Below is a small trained network, with its code and all its weights. Each question gives an input and a class and asks what happens when units are switched off, that is, made to give their printed mean instead of their output.

import numpy as np


def w(rows, s, z=0):
    codes = np.array(rows[::2]) - 128.0
    scale = np.full(codes.shape[1], s)
    scale[-1] = z or s
    return codes * scale


def f(y):
    return np.maximum(y, 0)


def log_softmax(a):
    a = a - a.max(-1, keepdims=True)
    return a - np.log(np.exp(a).sum(-1, keepdims=True))


def net(x, mask):
    res = np.array(x, float).reshape(1, 5) / 4 @ E
    y = f(res @ A[0][:, :-1].T + A[0][:, -1])
    res = res + np.where(mask, y, B[0][:, -1]) @ B[0][:, :-1]
    return log_softmax(res[-1] @ U[:, :-1].T + U[:, -1])


A, B = {}, {}
E = w([
[131,132,132,126],'x0',
[129,126,126,127],'x1',
[150,9,211,122],'x2',
[110,120,122,149],'x3',
[224,146,135,228],'x4',
],0.014)
A[0] = w([
[211,128,112,202,133],'neuron 1',
[40,132,159,64,150],'neuron 2',
[56,127,117,39,167],'neuron 3',
[123,227,85,121,20],'neuron 4',
[184,154,139,154,154],'neuron 5',
[104,210,15,151,155],'neuron 6',
[193,126,103,151,188],'neuron 7',
[154,7,202,135,3],'neuron 8',
[184,165,156,185,145],'neuron 9',
],0.014,0.0039)
B[0] = w([
[49,199,86,141,218],'neuron 1',
[84,194,138,180,215],'neuron 2',
[2,182,62,203,227],'neuron 3',
[228,17,213,95,208],'neuron 4',
[76,131,133,151,181],'neuron 5',
[219,59,170,88,248],'neuron 6',
[99,181,76,155,184],'neuron 7',
[195,41,169,43,232],'neuron 8',
[28,224,81,149,200],'neuron 9',
],0.009,0.018)
U = w([
[38,255,125,158,2],'0',
[207,75,199,101,254],'1',
],0.0092,0.00077)

Each question gives the input, the list of numbers given to net, and the class t.
The units are the neurons (one row each of A and B). Each row of codes is followed by its name. A weight is (code - 128) times the scale printed after its matrix; where a second scale follows, it is the last column's (A, B and U).
mask holds one flag per neuron, in row order. A switched-off neuron (its flag False) gives its mean, the last column of its row in B, instead of its output. The means were averaged over made-up inputs and are rounded, as every weight is.
A unit's drop is (log p(t) with every unit on - log p(t) with that unit switched off) / (log p(t) with every unit on - log p(t) with every unit switched off).
most important unit: the unit with the biggest drop
k most important neurons: the k neurons with the biggest drops, biggest first
drop of u: that unit's drop, to one decimal
input [2,3,5,-7,-7], class 0: most important unit -> neuron 3
input [-4,-3,4,4,4], class 0: 3 most important neurons -> [neuron 6; neuron 4; neuron 1]
input [-3,-1,-6,2,5], class 1: 3 most important neurons -> [neuron 6; neuron 4; neuron 3]
input [0,8,7,-7,-7], class 0: 4 most important neurons -> [neuron 3; neuron 2; neuron 6; neuron 4]
input [-8,7,3,-5,4], class 0: 2 most important neurons -> [neuron 6; neuron 4]
input [6,-7,7,2,-8], class 0: 2 most important neurons -> [neuron 3; neuron 2]
input [6,1,-5,2,-4], class 1: 2 most important neurons -> [neuron 6; neuron 4]
input [7,-2,-8,-2,4], class 1: 2 most important neurons -> [neuron 4; neuron 6]
input [-4,-8,-8,-1,7], class 1: drop of neuron 4 -> 1.7
input [6,-3,4,-7,6], class 0: drop of neuron 7 -> 0.0
input [-5,-6,-5,-2,-4], class 1: drop of neuron 1 -> 0.2
